Below are the code and all the weights of a small trained network. Each question names an input and a target symbol and asks about switching units off, where a switched-off unit gives its printed mean instead of its output.

import numpy as np


def w(rows, s, z=0):
    codes = np.array(rows[::2]) - 128.0
    scale = np.full(codes.shape[1], s)
    scale[-1] = z or s
    return codes * scale


def norm(h):
    return h / np.sqrt((h * h).mean(-1, keepdims=True) + 1e-5)


def f(y):
    return y / 2 * (1 + np.tanh(0.7978845608 * (y + 0.044715 * y**3)))


def softmax(a):
    e = np.exp(a - a.max(-1, keepdims=True))
    return e / e.sum(-1, keepdims=True)


def log_softmax(a):
    a = a - a.max(-1, keepdims=True)
    return a - np.log(np.exp(a).sum(-1, keepdims=True))


def net(x, mask):
    ids = ['αβδζηθλμξπστφψ'.index(c) for c in x.split()]
    T = len(ids)
    res = E[ids] + P[:T]
    u = 0
    for l in range(2):
        q, k, v = (norm(res) @ M[l].T for M in (Q, K, V))
        z = softmax(np.where(np.tri(T) > 0, q @ k.T / 4**0.5, -1e9)) @ v
        res = res + np.where(mask[u], z, O[l][:, -1]) @ O[l][:, :-1]
        u += 1
        y = f(norm(res) @ A[l][:, :-1].T + A[l][:, -1])
        res = res + np.where(mask[u : u + 4], y, B[l][:, -1]) @ B[l][:, :-1]
        u += 4
    return log_softmax(norm(res)[-1] @ U[:, :-1].T + U[:, -1])


Q, K, V, O, A, B = {}, {}, {}, {}, {}, {}
E = w([
[116,103,187,133,82],'α',
[203,94,114,67,199],'β',
[108,161,163,133,124],'δ',
[124,96,125,176,147],'ζ',
[195,71,153,154,114],'η',
[101,154,133,155,110],'θ',
[84,124,186,136,16],'λ',
[130,164,118,141,166],'μ',
[207,105,129,195,189],'ξ',
[97,115,192,111,103],'π',
[135,119,112,255,158],'σ',
[42,103,107,199,146],'τ',
[127,119,126,111,108],'φ',
[169,184,109,147,84],'ψ',
],0.019)
P = w([
[100,178,83,130,184],'0',
[123,193,225,169,131],'1',
[135,115,196,140,11],'2',
[168,178,151,112,101],'3',
[164,172,146,100,94],'4',
[126,162,158,116,63],'5',
],0.011)
Q[0] = w([
[100,146,92,119,217],'L0H0',
[94,236,117,27,106],'L0H0',
[2,197,198,64,151],'L0H0',
[111,112,104,158,144],'L0H0',
],0.008)
K[0] = w([
[157,132,161,190,130],'L0H0',
[61,108,188,56,208],'L0H0',
[7,126,133,85,83],'L0H0',
[116,60,145,255,154],'L0H0',
],0.0063)
V[0] = w([
[224,71,48,11,172],'L0H0',
[48,57,3,112,147],'L0H0',
[73,242,70,127,116],'L0H0',
[220,198,46,203,100],'L0H0',
],0.0067)
O[0] = w([
[139,119,252,115,163,2],'L0H0',
[68,85,117,27,128,55],'L0H0',
[142,135,167,74,138,148],'L0H0',
[92,117,191,166,141,103],'L0H0',
],0.013,0.0091)
A[0] = w([
[141,235,152,254,244,146],'L0N0',
[91,95,42,240,38,254],'L0N1',
[177,248,92,42,27,114],'L0N2',
[134,96,165,38,105,57],'L0N3',
],0.008,0.005)
B[0] = w([
[133,44,196,159,51,169],'L0N0',
[188,149,192,170,194,254],'L0N1',
[125,25,202,23,133,191],'L0N2',
[125,1,216,136,61,121],'L0N3',
],0.0079,0.017)
Q[1] = w([
[174,142,103,74,72],'L1H0',
[40,128,97,130,241],'L1H0',
[248,131,150,119,85],'L1H0',
[2,133,125,155,161],'L1H0',
],0.0098)
K[1] = w([
[63,41,254,97,171],'L1H0',
[202,94,201,190,126],'L1H0',
[32,100,81,102,102],'L1H0',
[211,127,123,158,181],'L1H0',
],0.0079)
V[1] = w([
[199,84,170,98,48],'L1H0',
[223,134,41,159,68],'L1H0',
[160,177,176,253,186],'L1H0',
[91,27,230,80,109],'L1H0',
],0.011)
O[1] = w([
[85,163,226,142,154,5],'L1H0',
[155,186,104,141,247,48],'L1H0',
[103,60,115,213,227,136],'L1H0',
[126,120,163,117,41,79],'L1H0',
],0.011,0.0029)
A[1] = w([
[86,156,146,88,35,165],'L1N0',
[122,117,157,251,104,162],'L1N1',
[162,84,40,168,65,253],'L1N2',
[95,87,114,95,78,63],'L1N3',
],0.012,0.0026)
B[1] = w([
[51,82,2,62,220,218],'L1N0',
[126,122,203,92,214,254],'L1N1',
[141,137,116,217,188,238],'L1N2',
[92,97,59,227,106,157],'L1N3',
],0.0091,0.0076)
U = w([
[185,218,76,25,97,82],'α',
[115,73,113,147,188,50],'β',
[154,216,117,140,149,86],'δ',
[157,69,6,165,114,150],'ζ',
[85,26,125,198,41,149],'η',
[196,67,29,253,77,2],'θ',
[134,91,23,120,70,153],'λ',
[120,70,197,135,104,106],'μ',
[122,96,209,147,124,80],'ξ',
[149,149,147,210,105,120],'π',
[104,126,129,227,145,106],'σ',
[80,165,2,191,231,185],'τ',
[96,119,123,121,74,168],'φ',
[69,109,133,128,90,177],'ψ',
],0.0089,0.0052)

Each question gives the input, a string of symbols that net reads in full, and the target symbol t.
The units are the heads (4 rows each of Q, K, V and O) and the neurons (one row each of A and B). Each row of codes is followed by its name. A weight is (code - 128) times the scale printed after its matrix; where a second scale follows, it is the last column's (O, A, B and U).
mask holds one flag per unit, layer by layer, with each layer's heads first. A switched-off unit (its flag False) gives its mean, the last column of its rows in O or B, instead of its output. The means were averaged over made-up inputs and are rounded, as every weight is.
A unit's drop is (log p(t) with every unit on - log p(t) with that unit switched off) / (log p(t) with every unit on - log p(t) with every unit switched off).
The circuit of an input: a set's keep is (log p(t) with only the set's units on - log p(t) with every unit switched off) / (log p(t) with every unit on - log p(t) with every unit switched off). Starting from all 10 units, units are removed one at a time, each time the one whose removal leaves the highest keep (on an exact tie, the one counted first), for as long as the keep stays at least 0.8.
units of the circuit, in order: the units of the circuit, biggest drop first
most important unit: the unit with the biggest drop
top k neurons: the k neurons with the biggest drops, biggest first
k most important neurons of layer l: the k neurons of layer l with the biggest drops, biggest first
input μ σ π π τ φ, target η: most important unit	L0N1
input μ ζ π π ψ α, target η: top 2 neurons	L0N1; L0N0
input μ η π π τ π, target η: units of the circuit, in order	L0N1; L0H0; L1H0; L0N2
input α π μ, target τ: units of the circuit, in order	L0H0; L1H0
input α ζ μ, target τ: units of the circuit, in order	L1H0; L0H0
input π τ φ, target α: units of the circuit, in order	L0H0; L1H0; L0N2; L0N1
input ζ σ π φ α β, target θ: 2 most important neurons of layer 0	L0N2; L0N1
input μ τ π μ π θ, target η: top 2 neurons	L0N1; L0N0
input μ δ ψ δ, target η: 2 most important neurons of layer 0	L0N1; L0N0
input ζ μ β μ, target θ: units of the circuit, in order	L1H0; L0H0; L0N2; L0N1
input π μ τ δ, target α: top 2 neurons	L0N2; L0N1
input τ ζ ξ ζ δ, target ζ: units of the circuit, in order	L0H0; L1H0; L0N2; L0N0
input π π μ μ, target α: top 2 neurons	L0N2; L0N1
input π π δ, target α: units of the circuit, in order	L0H0; L1H0; L0N2
input τ σ α λ π, target ζ: most important unit	L0H0
input θ σ α τ δ, target λ: units of the circuit, in order	L0H0; L1H0; L1N0
input μ β τ ζ δ, target η: units of the circuit, in order	L0H0; L0N1; L1H0
input θ π σ π, target λ: 2 most important neurons of layer 0	L0N1; L0N0
input π σ ξ α α μ, target α: 2 most important neurons of layer 0	L0N2; L0N1
input π π π β, target α: most important unit	L0H0
input ζ μ τ, target τ: units of the circuit, in order	L0N0; L0H0
input μ π π ζ π β, target η: units of the circuit, in order	L0N1; L1H0; L0H0
input ζ π α ξ λ, target θ: top 3 neurons	L0N2; L0N0; L1N2
input θ ψ σ ψ π θ, target λ: top 2 neurons	L0N1; L1N0
